Where the symbols take the nodes:
π: q536->q739, q102->q740, q339->q418, q149->q226, q991->q890, q71->q754, q924->q855, q750->q802, q841->q681, q947->q65, q802->q750, q765->q426, q739->q536, q199->q763, q774->q95, q902->q247, q738->q546, q499->q831, q831->q499, q95->q774, q82->q630, q496->q37, q546->q738, q296->q965, q861->q918, q642->q996, q681->q841, q65->q947, q770->q80, q10->q828, q226->q149, q440->q276, q740->q102, q763->q199, q426->q765, q996->q642, q418->q339, q874->q350, q276->q440, q247->q902, q357->q878, q180->q136, q630->q82, q37->q496, q855->q924, q350->q874, q890->q991, q198->q545, q588->q450, q80->q770, q965->q296, q828->q10, q450->q588, q918->q861, q754->q71, q545->q198, q136->q180, q878->q357
ψ: q536->q400, q102->q339, q339->q102, q558->q642, q149->q427, q525->q924, q991->q426, q71->q628, q924->q525, q750->q947, q841->q684, q947->q750, q802->q65, q856->q874, q765->q890, q427->q149, q199->q136, q774->q630, q738->q571, q175->q918, q499->q496, q628->q71, q831->q37, q95->q82, q82->q95, q531->q878, q496->q499, q296->q391, q642->q558, q65->q802, q400->q536, q770->q465, q10->q588, q440->q582, q740->q418, q763->q180, q426->q991, q465->q770, q418->q740, q874->q856, q247->q378, q180->q763, q630->q774, q378->q247, q37->q831, q116->q198, q890->q765, q198->q116, q588->q10, q828->q450, q684->q841, q450->q828, q918->q175, q391->q296, q136->q199, q878->q531, q571->q738, q582->q440
χ: q536->q196, q339->q546, q149->q136, q991->q198, q71->q179, q924->q737, q841->q65, q947->q681, q802->q684, q427->q199, q199->q427, q774->q499, q738->q418, q175->q450, q499->q774, q831->q95, q95->q831, q82->q37, q496->q630, q737->q924, q546->q339, q296->q52, q861->q10, q642->q236, q681->q947, q201->q440, q196->q536, q65->q841, q770->q205, q10->q861, q226->q180, q440->q201, q740->q571, q438->q874, q942->q247, q426->q116, q236->q642, q418->q738, q874->q438, q247->q942, q180->q226, q630->q496, q52->q296, q37->q82, q116->q426, q205->q770, q890->q545, q198->q991, q610->q878, q828->q918, q684->q802, q450->q175, q918->q828, q179->q71, q545->q890, q136->q149, q878->q610, q571->q740
ξ: q536->q729, q102->q82, q339->q95, q558->q450, q149->q205, q991->q71, q71->q991, q924->q816, q841->q438, q947->q350, q802->q856, q729->q536, q856->q802, q199->q465, q774->q418, q738->q499, q499->q738, q628->q426, q831->q546, q95->q339, q82->q102, q778->q296, q496->q571, q546->q831, q296->q778, q642->q828, q242->q440, q65->q874, q770->q136, q578->q878, q10->q996, q440->q242, q740->q630, q438->q841, q426->q628, q236->q918, q465->q199, q996->q10, q418->q774, q874->q65, q247->q270, q180->q80, q630->q740, q816->q924, q350->q947, q205->q149, q890->q754, q270->q247, q198->q179, q80->q180, q828->q642, q450->q558, q918->q236, q179->q198, q754->q890, q136->q770, q878->q578, q571->q496
σ: q536->q514, q339->q996, q558->q740, q149->q942, q525->q802, q991->q296, q486->q440, q71->q778, q924->q65, q841->q737, q947->q855, q802->q525, q199->q378, q774->q828, q902->q180, q738->q236, q175->q496, q499->q918, q831->q861, q95->q10, q82->q588, q778->q71, q496->q175, q737->q841, q296->q991, q861->q831, q642->q418, q143->q878, q65->q924, q770->q270, q10->q95, q440->q486, q740->q558, q942->q149, q426->q391, q236->q738, q996->q339, q418->q642, q874->q816, q247->q136, q180->q902, q630->q450, q378->q199, q52->q198, q816->q874, q855->q947, q890->q965, q270->q770, q198->q52, q588->q82, q965->q890, q828->q774, q450->q630, q918->q499, q391->q426, q136->q247, q514->q536, q878->q143
λ: q536->q810, q339->q350, q149->q610, q810->q536, q525->q450, q991->q440, q486->q296, q71->q242, q924->q828, q750->q82, q841->q499, q947->q95, q802->q630, q856->q740, q199->q531, q774->q65, q738->q438, q499->q841, q831->q681, q95->q947, q82->q750, q531->q199, q496->q684, q737->q918, q296->q486, q642->q816, q681->q831, q242->q71, q201->q198, q143->q247, q65->q774, q770->q578, q578->q770, q10->q855, q440->q991, q740->q856, q438->q738, q426->q582, q418->q874, q874->q418, q276->q890, q247->q143, q357->q180, q180->q357, q630->q802, q816->q642, q855->q10, q350->q339, q890->q276, q198->q201, q610->q149, q828->q924, q684->q496, q450->q525, q918->q737, q136->q878, q878->q136, q582->q426
κ: q536->q136, q339->q754, q149->q196, q810->q878, q991->q774, q486->q924, q71->q418, q924->q486, q841->q201, q947->q276, q802->q582, q729->q770, q765->q82, q739->q180, q199->q400, q774->q991, q738->q179, q499->q198, q628->q740, q831->q545, q95->q890, q82->q765, q778->q642, q496->q116, q296->q828, q642->q778, q242->q874, q201->q841, q196->q149, q65->q440, q400->q199, q770->q729, q10->q965, q440->q65, q740->q628, q426->q630, q418->q71, q874->q242, q276->q947, q247->q514, q180->q739, q630->q426, q52->q918, q116->q496, q890->q95, q198->q499, q965->q10, q828->q296, q450->q391, q918->q52, q179->q738, q754->q339, q545->q831, q391->q450, q136->q536, q514->q247, q878->q810, q582->q802
τ: q536->q991, q339->q80, q149->q499, q810->q440, q991->q536, q71->q729, q924->q143, q841->q610, q947->q357, q802->q531, q729->q71, q427->q496, q739->q890, q199->q630, q774->q136, q902->q10, q738->q205, q499->q149, q831->q226, q95->q180, q82->q763, q531->q802, q496->q427, q296->q514, q642->q270, q196->q198, q143->q924, q65->q878, q400->q426, q770->q418, q578->q874, q10->q902, q226->q831, q440->q810, q740->q465, q763->q82, q942->q918, q426->q400, q465->q740, q418->q770, q874->q578, q247->q828, q357->q947, q180->q95, q630->q199, q378->q450, q205->q738, q890->q739, q270->q642, q198->q196, q80->q339, q610->q841, q828->q247, q450->q378, q918->q942, q136->q774, q514->q296, q878->q65

In the rows, zero is written as 58.

The rows follow the links: the fewer symbols apart two nodes are, the more alike their rows tend to be.

Each row is also shifted at random along 3 hidden directions that mean nothing.

Some nodes, each with a row of numbers:
q763 [73,50,67,52,65,55,68,56,49,56,46,60,73,56,42,58,59,75,59,54,57,74,59,61,70,46,60,75,51,52,56,60,59,48,56,54,57,62,33,62,55,60,52,61,59,76]
q856 [30,45,63,63,65,52,52,64,65,45,68,36,60,62,66,64,46,40,50,62,65,44,61,59,65,65,51,51,67,72,55,68,68,63,44,48,44,53,68,65,59,65,69,58,58,52]
q525 [60,44,59,71,60,49,67,63,57,52,53,61,59,61,67,79,43,63,72,61,66,55,74,73,67,58,56,55,68,51,61,77,66,51,48,55,44,49,61,56,54,60,62,59,53,70]
q965 [46,81,49,56,64,56,43,59,61,64,61,74,68,61,62,56,78,58,57,62,46,60,71,57,54,54,61,61,58,51,50,47,60,58,70,63,64,64,57,47,46,71,69,53,58,61]
q496 [63,48,68,67,51,70,63,50,57,54,37,60,55,70,55,56,56,54,67,57,57,56,55,67,59,62,57,51,56,46,67,63,65,44,68,55,48,54,56,52,72,47,43,63,68,60]
q810 [82,58,58,54,61,53,68,57,53,57,60,50,59,50,66,65,46,56,51,66,63,70,53,53,56,50,74,59,48,72,51,63,52,60,41,59,76,49,71,64,65,64,53,58,43,52]
q499 [63,57,46,59,46,60,66,51,58,64,48,57,44,55,45,51,42,59,71,48,66,59,50,44,51,68,61,50,53,56,63,57,52,54,65,65,74,65,50,58,66,38,37,56,65,48]
q391 [77,59,72,64,61,63,55,60,45,49,46,67,67,76,73,61,55,60,76,54,51,46,79,82,63,59,68,54,62,36,55,55,68,47,64,68,46,56,66,51,60,64,59,58,65,67]
q737 [45,58,42,85,49,72,49,53,86,59,73,63,46,61,85,63,78,45,54,68,46,49,62,69,59,82,62,39,49,59,74,57,57,56,52,53,48,47,82,52,68,57,73,58,66,56]
q357 [66,56,43,68,69,65,48,57,72,61,74,56,64,57,77,66,85,56,37,72,46,61,56,66,61,56,60,65,46,76,60,52,53,49,40,48,55,43,60,65,59,68,66,53,53,62]
q571 [46,56,67,60,50,64,56,58,58,51,47,51,47,61,45,54,55,46,48,56,65,43,49,49,63,70,50,46,51,53,58,57,64,55,66,51,55,61,56,56,66,48,51,66,63,51]
q778 [66,70,63,45,65,59,57,70,41,60,59,59,49,66,55,58,45,54,60,55,65,55,67,49,61,60,63,49,62,52,51,50,59,76,60,66,70,75,73,57,42,58,58,57,62,60]
q37 [75,57,58,70,61,62,63,49,58,65,50,64,61,55,43,50,66,64,55,55,69,64,54,59,71,61,49,51,53,51,58,63,55,39,78,48,57,69,34,55,68,55,45,61,51,58]
q102 [53,54,63,53,63,45,62,63,51,56,53,56,66,55,47,53,52,58,56,48,73,55,56,49,72,44,47,61,65,57,48,60,63,51,69,52,58,68,44,64,50,71,57,55,58,64]
q440 [67,62,46,60,63,65,51,65,61,62,64,51,49,53,71,69,62,43,53,60,62,61,61,53,49,53,64,45,51,70,46,61,57,51,41,60,69,54,72,61,68,69,67,57,56,43]
q143 [62,49,49,56,57,47,61,61,53,62,73,54,54,54,64,74,54,57,63,60,56,62,56,63,59,56,68,56,55,65,69,59,53,66,37,54,62,49,70,63,52,58,66,56,46,70]
q582 [72,46,62,67,66,55,68,53,59,50,48,52,69,57,62,67,41,52,68,56,59,54,67,71,67,48,60,50,71,59,44,66,71,41,50,62,59,50,69,51,56,60,56,62,53,52]
q578 [70,52,62,61,58,62,51,60,71,47,69,42,57,58,78,67,65,44,47,65,49,48,47,61,55,62,59,65,61,73,65,52,64,65,42,52,46,47,77,64,58,61,70,56,59,62]
q855 [62,65,36,76,68,51,62,60,65,58,61,69,71,49,68,69,63,64,65,58,58,64,63,62,67,56,59,57,64,55,66,59,58,58,49,59,51,56,58,50,45,69,72,44,51,68]
q236 [106,62,61,67,50,68,57,62,56,58,55,73,39,61,54,54,61,47,51,56,59,54,52,54,67,77,56,42,49,43,68,49,55,61,81,57,60,69,64,54,60,51,52,54,65,60]
q924 [61,55,44,79,56,53,69,56,70,56,60,64,59,59,79,67,50,60,81,61,52,51,69,67,64,58,64,49,70,58,61,66,65,69,43,68,41,51,78,59,57,54,75,56,61,65]
q874 [65,51,46,57,63,46,63,64,65,61,59,44,56,51,60,56,40,52,67,65,64,46,55,52,57,58,59,49,70,77,59,66,64,68,49,56,56,62,74,65,50,62,73,53,50,55]
q765 [44,68,58,52,66,60,46,61,52,63,51,56,67,60,45,64,71,57,36,57,69,68,70,47,67,49,56,60,49,57,40,58,55,40,70,55,79,66,42,51,63,71,54,57,48,48]
q71 [63,78,64,41,65,68,47,60,54,51,58,52,51,60,60,49,57,47,46,57,64,54,59,49,48,58,59,62,60,64,47,54,65,61,62,60,69,66,67,63,56,61,63,54,67,40]
q438 [88,46,57,87,60,65,67,45,84,46,55,56,61,59,74,56,51,56,74,64,43,43,46,71,56,67,51,51,70,65,70,61,68,61,60,58,32,52,73,50,53,53,71,62,75,51]
q196 [52,56,56,46,44,50,70,54,47,64,50,56,50,57,43,52,48,62,57,53,64,78,54,48,49,63,67,54,48,66,57,56,47,64,68,60,84,58,58,56,64,52,43,70,50,55]
q514 [52,62,70,40,58,56,55,61,45,57,61,61,50,56,68,56,61,61,62,56,44,56,63,66,45,55,69,66,50,51,57,46,59,74,47,69,60,52,73,53,57,56,56,63,56,64]
q738 [45,59,53,59,54,72,52,59,64,58,59,54,42,65,53,46,67,41,46,59,63,55,41,45,50,72,49,48,50,63,63,53,62,67,72,52,60,65,66,61,65,49,59,56,70,46]

Start, symbols taken left to right, then the node you end at.
Answers are names.
[72,73,56,60,67,58,54,61,57,58,60,64,63,60,57,57,64,61,63,56,50,52,58,58,64,53,47,61,67,51,62,45,62,72,76,54,46,72,49,55,38,65,63,58,56,72]
ξ κ σ -> q890
[74,59,74,54,66,60,52,61,47,48,59,61,56,65,55,63,50,55,66,49,60,41,65,71,67,59,51,54,65,36,60,57,68,66,71,54,33,59,60,61,57,62,63,65,60,68]
ψ κ κ τ -> q270
[55,67,51,60,54,54,59,50,61,61,51,63,57,56,40,44,64,57,50,57,63,57,38,44,66,63,52,59,59,60,56,52,57,64,76,56,59,73,40,54,53,60,57,51,65,50]
χ τ ξ -> q180
[75,55,48,60,67,58,52,51,70,55,62,57,64,51,65,55,62,58,54,72,60,55,51,55,66,57,51,58,61,67,57,66,64,52,55,50,51,59,52,52,48,75,71,50,51,60]
ξ λ -> q95
[71,62,70,51,66,70,43,57,58,51,55,53,53,67,65,57,62,43,45,57,61,47,63,67,60,62,59,58,63,49,50,58,68,42,66,59,55,61,62,53,64,66,59,68,67,54]
ξ λ λ λ -> q582
[52,53,72,50,61,67,44,66,51,54,62,43,48,64,53,58,60,44,35,42,67,42,59,57,62,59,48,52,53,55,54,59,63,51,58,44,48,59,52,71,65,66,62,62,57,46]
τ τ κ -> q628
[74,65,54,50,65,62,55,66,51,67,62,65,58,54,54,58,78,61,42,60,51,73,50,56,58,53,58,73,47,69,64,54,43,54,57,50,65,53,43,62,58,59,53,52,52,66]
σ τ ψ -> q588
[47,63,61,60,45,57,60,47,60,63,45,60,50,61,57,49,52,58,61,55,60,63,56,53,45,58,62,46,56,58,51,56,56,55,63,70,73,67,64,56,62,47,47,62,69,43]
σ κ ξ -> q236
[91,72,50,70,70,65,51,58,62,65,62,76,66,64,63,59,74,65,66,58,41,58,65,62,65,59,53,62,59,39,65,51,59,52,66,64,50,63,42,55,52,72,72,46,63,69]
χ π τ σ -> q149
[66,58,50,64,48,62,67,60,52,69,50,79,39,61,55,55,53,64,68,51,57,57,63,56,56,68,57,47,50,35,68,61,47,62,68,63,60,66,61,51,59,48,51,58,59,57]
π π χ -> q828
[69,63,80,52,63,80,33,48,63,53,57,58,57,73,77,63,90,46,45,59,41,50,69,81,58,56,62,68,44,52,57,56,64,38,53,49,53,32,71,54,79,60,64,69,67,63]
ψ σ τ -> q296
[86,57,74,49,60,61,60,66,57,52,58,58,50,61,63,59,56,59,64,52,50,53,48,60,59,55,69,69,54,52,74,50,61,75,57,62,45,52,64,55,47,53,54,63,62,70]
τ σ κ ξ -> q991
[41,61,62,53,69,54,55,58,52,57,55,61,70,61,43,50,64,61,56,53,62,56,69,61,62,52,46,64,55,50,54,62,60,45,65,51,53,59,32,65,57,66,58,63,58,58]
λ π ξ -> q856
[81,68,64,56,69,61,48,52,59,54,49,63,76,64,60,46,64,61,61,63,46,52,47,58,54,50,59,66,62,60,48,48,59,52,66,59,55,69,48,51,44,71,64,54,67,57]
κ χ ξ -> q831
[74,70,42,64,55,63,59,60,56,78,62,80,51,53,47,57,73,61,47,62,58,67,57,57,70,65,54,49,40,44,68,55,44,54,76,51,71,72,45,53,56,56,53,51,53,60]
π τ -> q942
[46,61,51,51,61,45,54,77,55,61,70,44,44,57,54,68,50,50,46,60,65,51,62,50,70,63,55,47,63,68,56,59,58,71,47,55,58,63,69,63,49,63,64,48,48,52]
ξ σ -> q65
[35,41,51,73,53,60,63,51,64,50,64,46,53,54,52,69,50,46,51,58,74,51,56,61,59,62,53,41,59,67,61,72,54,53,54,49,57,54,60,63,74,56,60,60,56,49]
χ κ κ -> q802
